Each row is followed by its class number.
[-24  42 -15   6 -21  12  14   6   4 -12  17  -3 -12   0  13  12  28  -8
  57  19  16 -15   9  81 -31  22  -2   1  -6   5   1 -18   7  -8 -32]  7
[ -7  -6 -36  -1  12 -61  -2 -32 -34  17   5  -2   0 -40  21  24  13 -11
  -3  -3   4  11   3  15 -21  38 -16 -15 -15 -14  -9  25   6   3  22]  8
[  1   1  -4 -20  10  -7 -22  34  -1   6 -24   0   7 -13   2   9 -34  29
   0  -6 -21   8  -9  10  26  21 -18   3  29 -16  23   9  21   7  31]  4
[ -1  26  26   5 -29  -8  -2  46 -24 -11 -11 -12  -8   3  35  20   1 -26
  13  11  23   6  23 -10  -3  13 -27  -5   5  43   6 -12   7 -12   4]  6
[ -6   1  15   4   1 -13  -8  11 -17  36 -19   4   4 -13  -8  -6  -5   3
 -23   1 -26  23  -7  15  28  -6 -23 -23  22 -15   3  41  -7 -24  27]  4
[-49 -16  16 -62  46  12 -43  65  44  37  -8  15  17 -38 -59   6 -82  40
  48 -52 -46  40 -21 -33 -13 -39  17  52  40 -50  73 -30  49  32  60]  3
[-40  12  24 -33 -18  18 -10  40   8  38   6   7   8  -3  -4  -1 -15  21
  11  10  23  11  11  -4   1  -6  -1 -40  -3 -13   2   3  -5  50 -13]  1
[-22  41  33 -13 -15 -23  -6   1 -20  29   4   2 -18  22  31   3 -54 -30
 -10  24  13  -8  27   2 -31  13 -30  -7  12  21  20  23 -11 -37 -13]  5
[ 12  23  32 -21 -17  39 -15  58  -8   3  -6   3  27  23  12   5  -4  12
 -14  -6  15   7   7 -14 -15   5 -14  11  15 -25  26  16  -6  16  66]  5
[-14 -12  20 -21  29  11  -7  10 -18  -8  -2   1  12   8  15   3 -38 -37
  17  -5  18  -1   2 -33 -32  15  16  55 -19  10   8  25   4  14  36]  0
[-11   3   9  25  13  30 -12  33 -29  -6  30 -18 -11  -8   1   2 -38 -21
  12  32  22   2  -2  10 -20  43  -3   1   0  -9   6   5   2  11 -25]  7
[-38   8  -4 -25 -25 -12  -6 -34  14 -27  14  13  21 -29  15 -23 -48  45
   0   3 -22   3  19  -8  15 -26  -6  21 -21   3  23 -57  18  68  33]  7
[-18 -15  -8  25   9  20  10 -47 -26  -6  33   8  13  31  25 -24 -42  -8
 -16  -3  -6  -8  27 -45 -16 -19  11  61  -8 -36  26 -16  -7  23  57]  0
[-25   3   6  29 -19  18  -3  28   1   4 -39 -10  -1  23  10   1  -4  18
   1   6  14   2  11 -15  -2  35  -3 -12   9 -16 -26  -4  25  38 -71]  4
[-12   8  -5  35  14  47 -20  13   5 -15 -37  14  59  15 -11 -69 -61 -10
  22 -25  -9   6 -28   5  -9  12  20 -28   4 -34  33 -19  32   9 -15]  7
[-19  23   5 -47  -7 -29  -8 -42  35  -2 -41   6 -26  39  26  -8  26 -19
 -15 -15  26 -21  -2  -3   6 -16  -8  39  45 -16 -48 -11   2  -8  28]  1
[ -5  16   1   9  87  10  -9   0  15   0  10 -19  10  18  -1  -7   6  -5
  43 -14 -11  26   6 -30 -11   6  48  15 -21 -45   7  11  -2  -5   7]  2
[  3  12  -3  44   4  36 -19  49 -28  33 -14   3  25  18  24  -1 -13  26
  10  15  -3   6  15  21  -7  35  -7   0  -5 -51  -7 -12  25  37 -17]  8
[-10  29  23 -17 -15 -14 -12  16  -7  61  29  16   9 -33  15 -13 -48  38
   6   0  -3  14 -18  26 -41   2 -25  20 -22 -40   0  43  10  46 -40]  3
[-14  -6   0  -3  -9  14  -6  -8   9  -8   5   4   3 -16  -5   8  -3 -15
  17  17  -6  12  -3  15  20 -32  -7 -16   6 -18  13 -27   4   1  31]  7
[ -70   45   50   -7  -28   11   12   46   14   25   11  -26  -14   18
  -14   23   81   10   49  -16   10   45   21  -10   15 -114   17  -23
   56  -41  -29  -11   -9   20    0]  1
[  5  27  25  -6  -6  20  24  33  -9  28  64   0  21 -12 -53   9  47  55
  12  47 -33   3  34  35  29 -14   9 -74 -54 -20  -5  17 -13  39 -22]  3
[-51  28  26 -20 -19  13  -5  14   9   4  -5   5 -20  -1   4  -4  -9  -6
 -15   8  34  17  -2  28 -19  11 -16  35  10   0 -25   5  10  12  21]  7
[ 15  14  52 -10 -30  45 -23  84  -4  31 -28   8  19 -16   2  12  12  12
   6 -10  -3  37 -20  17  -8 -26 -25   7 -17 -27 -26  32   5  28  32]  4
[-25  23  -3  -5  31 -14   1 -28  18 -11  -8 -12   8  13  38 -21 -22   3
  10  18  26  15  12   2  12  14  21 -17 -31  10  15 -19  -6  12   7]  7
[-10  20  10   3 -13 -30 -10  -9   7  24 -24   0   9   2  25  15 -17  15
 -19  11 -33  -9  13 -16  25   9 -30   4  14 -27 -12  -6   9   9  -1]  8
[ 18  24 -25  33  64  -6  -7  11 -30 -16  -5 -22  15  49  60  -4  -5 -29
   7 -23  53  32  22 -29 -27  16  13  46  19 -46  28  22  25 -39  67]  2
[ -2  95  25  -5 -15 -59  -6  37  22  50 -25 -30  24  14  37  10  16  92
  40 -22   2  43  17   3  35 -43  -5 -13   6   0   6  21  48  29 -25]  4
[  5  83  21  43 -23   0 -18  18 -38  12  24 -19 -71  35 -40 -10 -37  19
 -72 -46   0  -9  17  -9 -56 109 -56  34  24  -6 -39  -6  46 -39   9]  5
[ 36 -12   3  -8 -25   9 -23 -22  28  16  29   0 -43  -7 -48  26  17  24
 -26  -4  -1  14 -49 -13  22 -38 -28  38  35 -49 -41 -20  29  25  19]  6
[  7   0  -3  -6 -18  12 -25   0 -29   1  17  11  19  -7 -17 -10 -14 -11
  15  19   6  -8  13   1 -14  10  -1  12  -6  12  -4 -26  25  36  12]  6
[  8  14 -21  17  20   0  -9 -31  -2  -9   0  -9  26  17   8 -23   5   0
   5 -24  11   7   7 -17 -20   9  21  67  31  -9  30  -6   6  -5  40]  2
[-37  16 -10   2 -18  -1   5   2   4   8  63   0  -9 -20  18  25 -41  19
  22  13  17  30   1  23 -27 -43 -28  20  -9 -49  30 -13  25  25  17]  7
[-21   6  11 -43  -5 -19  -7  21  18  10   9 -14  27  -1   7  37   0  11
  13  17  11 -15   0  -7   3  15 -22  24  19 -22  -2  14   4  36   7]  1
[-37  12  12  -2  -6  -3  -9 -25  29  22 -19  -1  -1  13   5   1 -36  -1
 -20   4 -16   7  -7  -9  -6  12 -21  18   4 -37 -15  -5  -1   6  -7]  4
[-32  26   7 -53 -59 -29  -3 -87  47  95  14  51 -60   1 -43  -3 -29 -10
 -23  44  13 -18  30  40 -12 -23 -23  25  20  61   7   8   0 -50 -31]  2
[ 13  19  15  -7 -13  26 -10  18  13   3   0   4 -11   1   6   9   0   6
   4  -1  -1   6  10  -8   5  -7  -7  22   8  -6   9  -8   0  -1  18]  2
[  2  -2  -6 -18  34  21  -7 -15  30 -31   1   2 -12  13  -9  -5   5   4
  18   2   0  -1  -6  -3   9 -13  31  28  10 -17  -8 -13   3  14  -5]  2
[  6  10 -13  17 -13 -38  17 -63 -32  44  40   9  -2  23  32 -10 -28 -31
   3   8   8 -38   3 -15 -39  -6 -10  60  35 -16  31  76  -7 -33 -20]  0
[ -4   3 -11  -8   8 -27  -2 -56 -10   0  28  -2  -3  -3   9  13  -8 -28
  -7  43 -16 -24   3  23 -13   9  -7  12 -12 -17 -26   2 -21   2  -6]  8
[ 15 -33   8  -2  36  10   0  -1 -27 -50  28  14 -24   9 -12 -16 -36  12
 -17  10 -29  -5   9  -5   3 -29   0  -1 -20  -7   1 -17   9  13  12]  5
[-11 -10   0 -11  17  19   2   6  52 -21 -28   3   8  32 -12  -1  -3  22
 -24 -24   2   7   3 -49  21   2   7  55  42 -15  35 -12  15  -4  42]  2
[-36  33  11 -13   6   3   0 -12  30   1  -2  -1   1  21  15 -19 -17   4
   2   0  15  13  14  -7  -5 -10  10  20  -3  -8  18 -19   3   2  36]  7
[ 28  51  34   9 -15  -9 -16  12 -43  50  -6   0 -39  -3   9   6  -5 -26
  14 -13  -1  13  18  -6  19 -11 -13 -47 -18  16 -27  24  16 -36  19]  0
[-26  36   4 -29 -24 -26  -4 -17  -3   3 -35  18  23  -4  11  -4  -8   5
  24 -31 -41 -27   3  -2  29  -6 -11   3  32 -23  -9  19  34   7  19]  0
[ 25  15  19 -10 -18 -27 -15  -6  23  31   1 -10   4 -19  -3  19 -10   4
  11  11 -16 -11 -30  -8   7  25 -28  20   9  19   9   8  -2  -2 -30]  6
[-27  12  -6  23  -7  -1  15 -13 -19   0  26   5  43  14   6 -17  14  43
   8  -3 -13   1   0  23 -28 -14  -3   8   6 -61   4  26   9  46 -31]  5
[ 69 -11 -29  -7  -5 -11   0 -11 -58 -71  33   8  -1 -24  -2  -4  13   0
 -22   8  48  30  -8  37  28 -55 -10 -46 -24  17 -20  16  41  11  46]  2
[-15  36  14 -15  -2  -5  -3  15  -1  29  11 -14   2   2  42   9  -8  17
  14  19  10  15  13   3  -7   7   1 -13 -13 -19  11  28 -30  22  -1]  4
[-39  11  -6 -20  23   3  -7  -9  18 -16   6   4  -7  11   6  -2 -12  15
   2   1 -13   5  20 -12  23 -19   5  26  23 -50   8 -26  20  14  67]  7
[  9  14  14  15 -13  -1   0  18 -20  -9  10  -8  -7   3  19  16 -10 -16
  -9  15   7   0   4   5 -25   3 -21   6 -16  -6 -22   2   4   5 -10]  8
[ -7  -9  15  17   1   3  22 -13 -26 -29  60 -10 -19 -20 -26  18 -10  23
   1  20 -37  15 -18  58  40 -55 -22  36   9  10   1 -15  -2   3  22]  0
[-16   5   1   7  -6  48   3 -11  12 -30 -26   7  47  47 -49 -55  12 -14
   2 -10   0  -6  11  -2 -27 -10  46   7  -3  14   5 -24   2  10  14]  4
[ -1  27   8   8 -27   4   0  23  -7  -3 -11   4  15   7  16   2  -5   8
  -4   2   3   6   2  21 -12  -6 -17  -7  -8  -6  -9  -9  15  13  -1]  8
[-20  -7  19  -1   6  -9  29 -29 -12 -49  -5  -5  35  27  12   6  18 -38
  14  14  -8 -12  16   0  11 -42   7  50  -7  20 -13   2   3  -5  32]  0
[-27  50  12  14 -10 -25   6   4   4  15  -4  -1   3   3  16 -37 -19  21
   3 -33  -9   1  12 -11 -23  15  -5  31  18  14  37  18  11 -16   3]  7
[-23  -5   2  -7  -6   7  -8 -14 -13   2   5   2  -1  -7 -11  14  -4  -3
  -6  19  -1  11   6  27  -1  14 -15 -26   0 -12  -3 -20  -8  13  13]  5
[ 34  -9  17 -21   8 -14 -15   7   9  49 -31  -5  46 -20  31  38   3 -19
  20  41  24  13 -31  39   6  44 -24 -49 -33  15  26  45 -33 -10 -12]  5
[ 23 -12  -2  -9   0 -15 -14 -20  27  31   9  -5 -19  -3 -17  24 -12  28
  -8  10   2  -1  -3 -17   1   8 -15  46   3 -21  -3 -29  28  26  -9]  3
[ 39  15  29 -29 -47  22  19   0  46  33  -4  29   2  34  13  36  30  17
   4  19  15 -14 -12  31  13 -51 -33  46 -28 -13 -17  26  14   0  21]  0
[ 12 -17  24  -5 -21  13  38  57  46 -35 -42   8   9  17   2  10  11  42
 -30   0  25   9   0  -3  21  18 -23 -23 -42  37  14 -16  18  19 -32]  3
[-33  13   8  37  33 -49  16  11 -60 -16   3  14  -4   7  47 -32 -80 -20
 -24 -15 -40  -3  50 -15 -24  18 -40  13 -12 -21  23   6  31 -46  13]  3
[-16 -12  23   4  -8  10   4   3 -16   1  -4  12  -4   4  -3  15  10 -17
  -9  18  -6  11   9  24  -9 -11 -26 -12 -11 -11 -17   0  -5  -8   8]  5
[-11  30  19 -23   1  -4 -10   8  20   5  21  -7  10 -21  26  -7 -48  24
   7  13   9  23 -27  20  10 -17 -12  -1  -7  -8  31  12  -9  23  15]  7
[-22  31  -1  -5 -18  -6   9  -8  18  -5  23   3 -33 -11   2  -2 -14   7
   6 -15   2  11  11  -1 -15  -9  -9 -15 -20   1  20 -22   6  -9  18]  7
[-49 -13  12 -13  14  14  -4 -30  48 -10 -15   8  -7  28 -23 -21 -35  -5
 -23   3   5  10  -1 -33   9 -23  10  41  25 -16   7 -32  16   4  29]  7
